Below is a small trained network, with its code and all its weights. Each question gives an input and a target symbol and asks what happens when units are switched off, that is, made to give their printed mean instead of their output.

import numpy as np


def w(rows, s, z=0):
    codes = np.array(rows[::2]) - 128.0
    scale = np.full(codes.shape[1], s)
    scale[-1] = z or s
    return codes * scale


def norm(h):
    return h / np.sqrt((h * h).mean(-1, keepdims=True) + 1e-5)


def f(y):
    return y / 2 * (1 + np.tanh(0.7978845608 * (y + 0.044715 * y**3)))


def softmax(a):
    e = np.exp(a - a.max(-1, keepdims=True))
    return e / e.sum(-1, keepdims=True)


def log_softmax(a):
    a = a - a.max(-1, keepdims=True)
    return a - np.log(np.exp(a).sum(-1, keepdims=True))


def net(x, mask):
    ids = ['Ψαβγεζηθλμξπστφ'.index(c) for c in x.split()]
    T = len(ids)
    res = E[ids] + P[:T]
    u = 0
    for l in range(2):
        r = norm(res)
        for j in range(2):
            rows = slice(2 * j, 2 * j + 2)
            q, k, v = (r @ M[l][rows].T for M in (Q, K, V))
            z = softmax(np.where(np.tri(T) > 0, q @ k.T / 2**0.5, -1e9)) @ v
            o = O[l][rows]
            res = res + np.where(mask[u + j], z, o[:, -1]) @ o[:, :-1]
        u += 2
        y = f(norm(res) @ A[l][:, :-1].T + A[l][:, -1])
        res = res + np.where(mask[u : u + 16], y, B[l][:, -1]) @ B[l][:, :-1]
        u += 16
    return log_softmax(norm(res)[-1] @ U[:, :-1].T + U[:, -1])


Q, K, V, O, A, B = {}, {}, {}, {}, {}, {}
E = w([
[179,114,120,114,205,150,187],'Ψ',
[130,177,161,54,151,118,150],'α',
[175,162,231,207,56,206,113],'β',
[199,102,140,115,225,143,165],'γ',
[154,126,32,100,121,133,173],'ε',
[89,189,113,71,46,77,168],'ζ',
[124,93,100,67,161,134,90],'η',
[138,129,76,96,148,127,65],'θ',
[110,72,75,162,209,137,129],'λ',
[89,40,80,109,170,109,84],'μ',
[102,134,104,129,232,131,108],'ξ',
[158,41,36,253,143,170,110],'π',
[117,79,206,98,110,122,161],'σ',
[116,52,80,113,108,198,223],'τ',
[124,207,129,173,97,141,169],'φ',
],0.021)
P = w([
[201,136,65,2,115,46,143],'0',
[199,127,83,65,118,54,123],'1',
[173,136,91,103,109,66,106],'2',
[169,140,110,110,120,97,100],'3',
[165,139,124,114,124,121,93],'4',
[154,138,134,124,126,142,85],'5',
[143,139,144,135,121,164,79],'6',
[133,142,151,138,116,186,74],'7',
[114,144,153,149,114,217,57],'8',
[114,143,167,145,111,231,59],'9',
[131,144,188,141,113,253,72],'10',
],0.0081)
Q[0] = w([
[21,155,151,184,92,140,158],'0.h1',
[68,100,215,53,125,71,212],'0.h1',
[2,97,146,163,31,20,207],'0.h2',
[209,53,133,78,184,199,133],'0.h2',
],0.0068)
K[0] = w([
[141,117,133,90,48,63,143],'0.h1',
[38,126,68,74,183,126,210],'0.h1',
[179,101,92,36,95,2,166],'0.h2',
[95,64,162,79,100,162,67],'0.h2',
],0.0095)
V[0] = w([
[180,143,109,109,112,148,135],'0.h1',
[156,169,172,135,85,242,127],'0.h1',
[1,105,160,156,144,135,170],'0.h2',
[104,103,120,68,71,108,75],'0.h2',
],0.0072)
O[0] = w([
[141,42,123,59,112,149,187,206],'0.h1',
[173,144,201,120,110,112,95,30],'0.h1',
[86,91,65,205,211,125,198,3],'0.h2',
[138,72,145,139,100,49,2,17],'0.h2',
],0.0071,0.003)
A[0] = w([
[97,159,95,112,170,187,130,89],'0.n1',
[108,73,106,150,106,137,60,254],'0.n2',
[88,132,25,87,123,151,97,176],'0.n3',
[65,145,79,44,163,117,171,118],'0.n4',
[64,92,129,117,54,60,129,161],'0.n5',
[80,163,174,70,94,68,194,143],'0.n6',
[162,70,152,187,165,154,142,148],'0.n7',
[111,162,161,159,156,86,101,115],'0.n8',
[150,112,137,221,79,164,97,4],'0.n9',
[147,141,143,168,91,151,94,131],'0.n10',
[212,160,156,152,123,131,104,156],'0.n11',
[178,222,156,125,116,101,91,124],'0.n12',
[124,87,200,132,56,171,162,118],'0.n13',
[32,108,129,168,161,132,132,54],'0.n14',
[123,254,144,160,112,105,172,69],'0.n15',
[46,76,134,97,214,97,131,91],'0.n16',
],0.0096,0.0032)
B[0] = w([
[124,124,146,139,65,118,180,229],'0.n1',
[118,109,169,66,203,145,188,185],'0.n2',
[177,167,155,97,172,151,226,238],'0.n3',
[233,129,200,201,152,101,118,229],'0.n4',
[120,183,138,100,236,138,145,138],'0.n5',
[184,68,90,106,248,104,134,143],'0.n6',
[83,142,129,7,137,156,132,253],'0.n7',
[181,33,85,190,64,94,175,113],'0.n8',
[225,137,161,64,37,116,98,128],'0.n9',
[131,70,221,89,111,163,150,124],'0.n10',
[32,140,124,3,113,143,109,195],'0.n11',
[99,100,115,87,101,236,90,155],'0.n12',
[78,113,177,161,186,92,177,148],'0.n13',
[198,164,187,129,117,76,133,156],'0.n14',
[102,98,54,18,203,144,160,135],'0.n15',
[146,190,128,151,73,204,100,238],'0.n16',
],0.0064,0.0051)
Q[1] = w([
[9,142,124,104,84,74,152],'1.h1',
[95,105,199,100,113,144,162],'1.h1',
[119,111,121,230,34,36,62],'1.h2',
[153,162,152,105,211,147,176],'1.h2',
],0.011)
K[1] = w([
[254,74,53,132,182,94,55],'1.h1',
[205,215,150,145,120,191,78],'1.h1',
[196,116,10,70,131,6,156],'1.h2',
[40,74,167,122,17,239,97],'1.h2',
],0.0075)
V[1] = w([
[116,71,200,149,235,48,195],'1.h1',
[85,254,18,84,85,105,192],'1.h1',
[105,14,58,95,63,143,186],'1.h2',
[193,83,31,178,135,210,63],'1.h2',
],0.0094)
O[1] = w([
[173,66,140,129,127,64,150,255],'1.h1',
[88,183,68,101,56,88,157,129],'1.h1',
[93,7,61,108,67,188,170,51],'1.h2',
[169,116,45,152,143,187,24,128],'1.h2',
],0.015,0.0034)
A[1] = w([
[117,181,91,110,165,156,80,148],'1.n1',
[123,188,122,165,178,112,105,107],'1.n2',
[92,201,131,165,191,116,152,126],'1.n3',
[133,65,114,159,202,89,166,72],'1.n4',
[90,168,181,123,132,133,95,121],'1.n5',
[135,172,168,238,186,56,118,138],'1.n6',
[148,86,104,196,88,154,87,100],'1.n7',
[108,94,170,120,174,95,89,196],'1.n8',
[160,128,66,120,162,89,99,70],'1.n9',
[118,74,107,59,124,109,151,81],'1.n10',
[6,129,98,141,53,113,152,253],'1.n11',
[125,71,169,196,73,92,165,206],'1.n12',
[157,129,201,123,137,62,168,134],'1.n13',
[95,157,135,160,165,124,60,146],'1.n14',
[131,93,84,160,191,143,83,178],'1.n15',
[167,52,177,140,149,36,112,74],'1.n16',
],0.013,0.0047)
B[1] = w([
[119,152,96,205,130,109,119,205],'1.n1',
[125,189,153,173,32,155,91,193],'1.n2',
[188,130,179,108,20,72,182,218],'1.n3',
[60,234,134,84,122,187,185,184],'1.n4',
[204,170,93,170,157,146,115,177],'1.n5',
[141,143,197,229,70,49,68,230],'1.n6',
[156,25,200,81,98,73,90,131],'1.n7',
[47,151,58,149,101,125,106,206],'1.n8',
[107,115,107,202,157,232,159,175],'1.n9',
[102,181,123,201,80,56,83,197],'1.n10',
[84,244,202,99,73,132,134,156],'1.n11',
[2,25,98,168,51,128,165,138],'1.n12',
[144,32,109,169,61,113,91,253],'1.n13',
[113,173,145,169,47,168,71,153],'1.n14',
[107,112,174,200,63,67,140,188],'1.n15',
[71,168,199,153,178,160,128,176],'1.n16',
],0.0088,0.0071)
U = w([
[190,105,149,114,121,106,204,1],'Ψ',
[153,111,144,111,146,52,114,15],'α',
[135,107,225,73,46,160,116,50],'β',
[187,118,191,17,227,129,206,96],'γ',
[207,131,78,73,105,107,177,82],'ε',
[157,138,123,61,124,10,183,130],'ζ',
[72,131,119,114,217,62,69,198],'η',
[174,209,69,42,159,154,24,136],'θ',
[156,171,65,191,214,223,197,148],'λ',
[26,160,94,185,200,135,152,177],'μ',
[200,219,160,201,89,94,116,192],'ξ',
[179,37,72,176,105,190,74,171],'π',
[56,35,225,180,138,25,166,106],'σ',
[72,54,114,113,69,147,225,157],'τ',
[37,223,98,76,34,144,164,155],'φ',
],0.012,0.0044)

Each question gives the input, a string of symbols that net reads in full, and the target symbol t.
The units are the heads (2 rows each of Q, K, V and O) and the neurons (one row each of A and B). Each row of codes is followed by its name. A weight is (code - 128) times the scale printed after its matrix; where a second scale follows, it is the last column's (O, A, B and U).
mask holds one flag per unit, layer by layer, with each layer's heads first. A switched-off unit (its flag False) gives its mean, the last column of its rows in O or B, instead of its output. The means were averaged over made-up inputs and are rounded, as every weight is.
A unit's drop is (log p(t) with every unit on - log p(t) with that unit switched off) / (log p(t) with every unit on - log p(t) with every unit switched off).
The circuit of an input: a set's keep is (log p(t) with only the set's units on - log p(t) with every unit switched off) / (log p(t) with every unit on - log p(t) with every unit switched off). Starting from the 12 units with the biggest drops (on a tie, the unit counted first), units are removed one at a time, each time the one whose removal leaves the highest keep (on an exact tie, the one counted first), for as long as the keep stays at least 0.8.
units of the circuit, in order: the units of the circuit, biggest drop first
k most important neurons of layer l: the k neurons of layer l with the biggest drops, biggest first
which heads matter: for each layer, one digit per head in row order, 1 if its drop is at least 0.15 and else 0, layers parted by /
input λ φ ξ λ, target φ: units of the circuit, in order	1.h1
input γ λ γ γ γ λ π γ λ, target π: 2 most important neurons of layer 1	1.n7; 1.n15
input λ γ τ γ γ π η θ, target π: which heads matter	00 / 01
input γ ξ μ, target ξ: units of the circuit, in order	0.n16; 1.h2
input λ η γ, target λ: which heads matter	10 / 01
input φ ξ μ, target φ: which heads matter	11 / 10
input η λ γ λ λ λ γ ξ ξ γ ζ, target ξ: units of the circuit, in order	1.h2; 0.n6
input ξ γ θ ξ φ λ γ μ, target μ: which heads matter	01 / 01
input ξ σ φ η Ψ, target φ: which heads matter	10 / 11
input γ γ γ ξ λ φ γ γ, target φ: which heads matter	00 / 11
input ζ γ θ Ψ γ γ γ σ ζ ξ, target σ: 2 most important neurons of layer 0	0.n14; 0.n4
input η γ γ λ σ τ γ ξ, target τ: which heads matter	01 / 01
input γ γ γ γ, target γ: 2 most important neurons of layer 0	0.n16; 0.n1
input τ γ ξ, target τ: which heads matter	00 / 01
input η α η ξ γ φ φ γ, target φ: which heads matter	00 / 10
input γ τ η, target τ: units of the circuit, in order	1.h2
input η γ β ζ, target ζ: which heads matter	00 / 01
input γ ξ ζ, target ξ: 2 most important neurons of layer 0	0.n16; 0.n4
input γ ξ ξ ξ τ φ, target φ: which heads matter	00 / 00
input ξ γ γ γ γ λ γ α η, target η: which heads matter	01 / 00
input γ γ μ η Ψ α θ γ γ λ, target λ: 3 most important neurons of layer 1	1.n6; 1.n13; 1.n10
input θ ξ ξ γ η σ ξ, target σ: 2 most important neurons of layer 0	0.n4; 0.n14
input λ ξ η β ζ ξ λ θ, target θ: most important neuron of layer 0	0.n12
input φ γ τ γ σ θ, target σ: 2 most important neurons of layer 0	0.n13; 0.n7
input γ η γ γ, target η: 2 most important neurons of layer 0	0.n16; 0.n3
